Below are the code and all the weights of a small trained network. Each question names an input and a target symbol and asks about switching units off, where a switched-off unit gives its printed mean instead of its output.

import numpy as np


def w(rows, s, z=0):
    codes = np.array(rows[::2]) - 128.0
    scale = np.full(codes.shape[1], s)
    scale[-1] = z or s
    return codes * scale


def norm(h):
    return h / np.sqrt((h * h).mean(-1, keepdims=True) + 1e-5)


def f(y):
    return np.maximum(y, 0)


def softmax(a):
    e = np.exp(a - a.max(-1, keepdims=True))
    return e / e.sum(-1, keepdims=True)


def log_softmax(a):
    a = a - a.max(-1, keepdims=True)
    return a - np.log(np.exp(a).sum(-1, keepdims=True))


def net(x, mask):
    ids = ['ΓΔΣΨΩαβελπτφ'.index(c) for c in x.split()]
    T = len(ids)
    res = E[ids] + P[:T]
    r = norm(res)
    for j in range(3):
        rows = slice(3 * j, 3 * j + 3)
        q, k, v = (r @ M[0][rows].T for M in (Q, K, V))
        z = softmax(np.where(np.tri(T) > 0, q @ k.T / 3**0.5, -1e9)) @ v
        o = O[0][rows]
        res = res + np.where(mask[j], z, o[:, -1]) @ o[:, :-1]
    y = f(norm(res) @ A[0][:, :-1].T + A[0][:, -1])
    res = res + np.where(mask[3:11], y, B[0][:, -1]) @ B[0][:, :-1]
    return log_softmax(norm(res)[-1] @ U[:, :-1].T + U[:, -1])


Q, K, V, O, A, B = {}, {}, {}, {}, {}, {}
E = w([
[127,148,242,112],'Γ',
[105,114,166,156],'Δ',
[85,154,91,226],'Σ',
[89,159,182,156],'Ψ',
[3,143,181,176],'Ω',
[199,138,150,145],'α',
[151,128,120,181],'β',
[135,200,128,183],'ε',
[166,174,177,135],'λ',
[114,111,139,171],'π',
[80,125,158,171],'τ',
[134,119,101,194],'φ',
],0.011)
P = w([
[142,90,132,116],'0',
[159,158,151,205],'1',
[150,15,227,252],'2',
[137,102,121,100],'3',
[190,197,121,189],'4',
[82,56,189,220],'5',
[135,104,116,90],'6',
[174,195,121,177],'7',
[72,56,175,215],'8',
[130,106,108,80],'9',
[169,188,119,170],'10',
[62,59,182,188],'11',
[124,106,108,79],'12',
],0.014)
Q[0] = w([
[90,171,124,211],'H0',
[202,180,48,44],'H0',
[72,50,73,131],'H0',
[150,91,171,240],'H1',
[176,34,132,156],'H1',
[36,77,118,152],'H1',
[74,98,207,255],'H2',
[111,201,120,62],'H2',
[53,150,131,91],'H2',
],0.02)
K[0] = w([
[141,195,63,125],'H0',
[163,136,176,249],'H0',
[71,71,79,120],'H0',
[119,171,75,38],'H1',
[158,67,62,35],'H1',
[62,105,96,102],'H1',
[119,121,208,247],'H2',
[108,189,106,63],'H2',
[76,124,150,104],'H2',
],0.021)
V[0] = w([
[88,156,59,180],'H0',
[51,145,148,129],'H0',
[153,192,152,142],'H0',
[4,92,98,168],'H1',
[89,180,188,136],'H1',
[112,168,83,195],'H1',
[96,143,175,153],'H2',
[130,167,102,152],'H2',
[156,158,147,61],'H2',
],0.017)
O[0] = w([
[135,101,91,235,178],'H0',
[173,152,255,214,110],'H0',
[47,205,79,149,200],'H0',
[237,52,214,182,97],'H1',
[92,139,244,182,146],'H1',
[156,79,79,221,214],'H1',
[151,208,136,119,215],'H2',
[160,171,35,159,147],'H2',
[30,157,142,106,2],'H2',
],0.0095,0.0084)
A[0] = w([
[73,96,52,63,85],'N0',
[126,159,244,67,67],'N1',
[76,122,36,83,146],'N2',
[202,102,114,167,188],'N3',
[10,32,193,65,255],'N4',
[117,116,134,124,89],'N5',
[229,246,148,173,70],'N6',
[63,100,189,192,109],'N7',
],0.013,0.0047)
B[0] = w([
[91,55,149,194,189],'N0',
[115,203,76,209,191],'N1',
[128,110,240,115,255],'N2',
[80,158,97,97,253],'N3',
[151,171,63,35,182],'N4',
[116,121,127,130,128],'N5',
[158,84,123,3,233],'N6',
[39,88,155,133,189],'N7',
],0.022,0.0065)
U = w([
[152,239,53,146,188],'Γ',
[190,216,131,52,93],'Δ',
[223,49,91,244,68],'Σ',
[117,244,228,135,144],'Ψ',
[195,118,201,156,96],'Ω',
[84,97,159,8,32],'α',
[88,11,137,98,255],'β',
[25,121,133,224,147],'ε',
[75,136,150,48,31],'λ',
[236,107,92,35,122],'π',
[223,120,190,122,113],'τ',
[194,29,34,103,50],'φ',
],0.013,0.0045)

Each question gives the input, a string of symbols that net reads in full, and the target symbol t.
The units are the heads (3 rows each of Q, K, V and O) and the neurons (one row each of A and B). Each row of codes is followed by its name. A weight is (code - 128) times the scale printed after its matrix; where a second scale follows, it is the last column's (O, A, B and U).
mask holds one flag per unit, heads first, then neurons. A switched-off unit (its flag False) gives its mean, the last column of its rows in O or B, instead of its output. The means were averaged over made-up inputs and are rounded, as every weight is.
A unit's drop is (log p(t) with every unit on - log p(t) with that unit switched off) / (log p(t) with every unit on - log p(t) with every unit switched off).
The circuit of an input: a set's keep is (log p(t) with only the set's units on - log p(t) with every unit switched off) / (log p(t) with every unit on - log p(t) with every unit switched off). Starting from all 11 units, units are removed one at a time, each time the one whose removal leaves the highest keep (on an exact tie, the one counted first), for as long as the keep stays at least 0.8.
units of the circuit, in order: the units of the circuit, biggest drop first
k most important neurons: the k neurons with the biggest drops, biggest first
which heads matter: for each layer, one digit per head in row order, 1 if its drop is at least 0.15 and else 0, layers parted by /
input π β ε ε ε λ λ ε β τ β Ω φ, target φ: 2 most important neurons	N2, N3
input Σ Σ Ψ Σ ε α α β Ψ λ β, target Ψ: units of the circuit, in order	H1, N2
input Δ Ψ ε Ω α τ β ε ε Ψ ε φ, target Ψ: which heads matter	110
input Σ β β φ π Ψ, target φ: which heads matter	010
input β π π ε Δ α Ψ β α Ω, target Ω: which heads matter	110
input π Ω ε Ψ, target Ψ: which heads matter	110
input Σ β Ψ Σ φ Σ Σ τ π, target Σ: units of the circuit, in order	H1
input π β β α β, target ε: which heads matter	110
input Ψ β ε Ψ Ψ π τ ε Σ Σ β Ψ, target Σ: which heads matter	010
input β β ε ε τ β Δ, target Δ: units of the circuit, in order	N1, H0
input ε ε Σ β Ψ α β ε Σ, target β: which heads matter	100
input λ Σ π α ε ε, target α: which heads matter	110
input ε λ φ Σ Σ ε α ε α, target α: which heads matter	110
input Γ φ ε β Σ ε, target β: which heads matter	110
input Δ Ψ Γ ε Σ ε β π Ω, target β: which heads matter	100
input Ω β β ε α ε ε ε ε Ψ π π, target Ψ: units of the circuit, in order	H1, N1
input Ψ ε Ψ Ψ β τ τ Ω ε ε Ω, target β: units of the circuit, in order	N6, H1, N7
input Ψ β ε φ λ Σ, target φ: units of the circuit, in order	H1
input Σ β β α α, target ε: units of the circuit, in order	H1, H0, N0, N6
input β ε Σ β α Γ τ φ ε Ψ, target Ψ: units of the circuit, in order	H0, N1
input ε β Ψ Ψ Σ π Γ π ε, target Γ: 3 most important neurons	N1, N2, N4
input Σ Ψ β Γ ε ε β α ε, target β: 2 most important neurons	N0, N2
